Below are the code and all the weights of a small trained network. Each question names an input and a class and asks about switching units off, where a switched-off unit gives its printed mean instead of its output.

import numpy as np


def w(rows, s, z=0):
    codes = np.array(rows[::2]) - 128.0
    scale = np.full(codes.shape[1], s)
    scale[-1] = z or s
    return codes * scale


def norm(h):
    return h / np.sqrt((h * h).mean(-1, keepdims=True) + 1e-5)


def f(y):
    return np.maximum(y, 0)


def log_softmax(a):
    a = a - a.max(-1, keepdims=True)
    return a - np.log(np.exp(a).sum(-1, keepdims=True))


def net(x, mask):
    res = np.array(x, float).reshape(1, 6) / 4 @ E
    u = 0
    for l in range(3):
        y = f(norm(res) @ A[l][:, :-1].T + A[l][:, -1])
        res = res + np.where(mask[u : u + 7], y, B[l][:, -1]) @ B[l][:, :-1]
        u += 7
    return log_softmax(norm(res)[-1] @ U[:, :-1].T + U[:, -1])


A, B = {}, {}
E = w([
[58,97,128,188,75,155],'x0',
[64,73,111,178,87,108],'x1',
[111,88,122,126,120,209],'x2',
[42,175,124,151,110,9],'x3',
[108,210,172,175,102,179],'x4',
[135,164,172,107,101,140],'x5',
],0.011)
A[0] = w([
[177,117,119,129,112,118,53],'0.n0',
[130,157,177,163,89,246,2],'0.n1',
[254,82,116,60,198,154,5],'0.n2',
[146,166,173,104,143,67,35],'0.n3',
[142,249,182,106,169,36,40],'0.n4',
[57,84,71,150,107,90,4],'0.n5',
[115,173,117,141,115,156,1],'0.n6',
],0.0095,0.0047)
B[0] = w([
[127,112,173,113,131,129,134],'0.n0',
[142,164,199,167,111,197,210],'0.n1',
[184,72,104,11,190,147,224],'0.n2',
[150,171,90,158,109,146,176],'0.n3',
[121,194,9,137,79,108,254],'0.n4',
[141,84,169,157,167,93,178],'0.n5',
[121,125,111,119,119,148,136],'0.n6',
],0.011,0.0065)
A[1] = w([
[81,1,249,237,124,7,35],'1.n0',
[61,162,184,117,104,232,21],'1.n1',
[178,66,104,72,132,141,42],'1.n2',
[167,86,124,53,175,150,4],'1.n3',
[100,53,91,181,127,70,77],'1.n4',
[125,159,204,168,123,216,54],'1.n5',
[106,120,130,78,131,150,66],'1.n6',
],0.0087,0.004)
B[1] = w([
[69,55,106,171,209,121,253],'1.n0',
[155,141,122,165,18,200,207],'1.n1',
[134,88,121,25,183,128,194],'1.n2',
[133,94,69,84,138,134,198],'1.n3',
[2,133,208,212,243,102,202],'1.n4',
[140,76,216,178,6,228,223],'1.n5',
[163,128,95,161,144,122,141],'1.n6',
],0.0075,0.0053)
A[2] = w([
[107,158,87,104,126,91,111],'2.n0',
[58,100,156,123,182,122,32],'2.n1',
[147,121,130,12,197,170,40],'2.n2',
[91,251,140,91,104,37,1],'2.n3',
[180,147,97,148,126,219,105],'2.n4',
[139,98,179,98,179,144,106],'2.n5',
[128,207,130,131,157,132,123],'2.n6',
],0.012,0.0038)
B[2] = w([
[206,170,136,243,115,183,201],'2.n0',
[82,135,156,180,254,87,189],'2.n1',
[189,17,135,64,181,40,254],'2.n2',
[196,239,55,207,46,49,244],'2.n3',
[90,69,212,96,84,103,238],'2.n4',
[93,194,115,49,149,38,184],'2.n5',
[173,103,50,103,40,15,190],'2.n6',
],0.0062,0.0063)
U = w([
[122,117,208,157,59,230,116],'0',
[141,236,64,156,98,62,156],'1',
[199,64,121,8,174,138,216],'2',
[29,61,149,195,196,90,7],'3',
],0.017,0.0011)

Each question gives the input, the list of numbers given to net, and the class t.
The units are the neurons (one row each of A and B). Each row of codes is followed by its name. A weight is (code - 128) times the scale printed after its matrix; where a second scale follows, it is the last column's (A, B and U).
mask holds one flag per neuron, layer by layer. A switched-off neuron (its flag False) gives its mean, the last column of its row in B, instead of its output. The means were averaged over made-up inputs and are rounded, as every weight is.
A unit's drop is (log p(t) with every unit on - log p(t) with that unit switched off) / (log p(t) with every unit on - log p(t) with every unit switched off).
The circuit of an input: a set's keep is (log p(t) with only the set's units on - log p(t) with every unit switched off) / (log p(t) with every unit on - log p(t) with every unit switched off). Starting from the 12 units with the biggest drops (on a tie, the unit counted first), units are removed one at a time, each time the one whose removal leaves the highest keep (on an exact tie, the one counted first), for as long as the keep stays at least 0.8.
units of the circuit, in order: the units of the circuit, biggest drop first
unit that matters most: the unit with the biggest drop
k most important neurons: the k neurons with the biggest drops, biggest first
k most important neurons of layer l: the k neurons of layer l with the biggest drops, biggest first
drop when u is switched off: that unit's drop, to one decimal
input [1,-8,-1,-1,5,-1], class 0: units of the circuit, in order	[0.n1; 1.n5]
input [-1,6,6,-1,-8,1], class 3: unit that matters most	1.n4
input [7,-6,-3,3,-8,3], class 3: 2 most important neurons	[0.n5; 1.n4]
input [0,-3,8,8,2,-3], class 3: 2 most important neurons of layer 0	[0.n5; 0.n4]
input [2,7,4,-7,-2,-6], class 3: units of the circuit, in order	[0.n2; 1.n4; 1.n5]
input [2,-4,6,6,4,6], class 0: 3 most important neurons	[0.n1; 1.n5; 1.n1]
input [1,7,-5,3,8,-3], class 3: 2 most important neurons	[1.n0; 0.n4]
input [-4,8,-4,-2,6,-3], class 3: 2 most important neurons	[0.n4; 0.n1]
input [-4,2,-5,-2,-1,8], class 1: 2 most important neurons of layer 0	[0.n4; 0.n3]
input [1,2,-6,3,-2,-4], class 3: 2 most important neurons of layer 1	[1.n0; 1.n4]
input [-2,-5,5,2,1,8], class 0: 2 most important neurons of layer 0	[0.n1; 0.n2]
input [-2,5,1,4,8,-5], class 3: drop when 1.n0 is switched off	0.1
input [-3,5,7,2,-7,1], class 3: drop when 0.n2 is switched off	0.1
input [5,1,-6,-1,-1,1], class 3: drop when 2.n6 is switched off	0.0
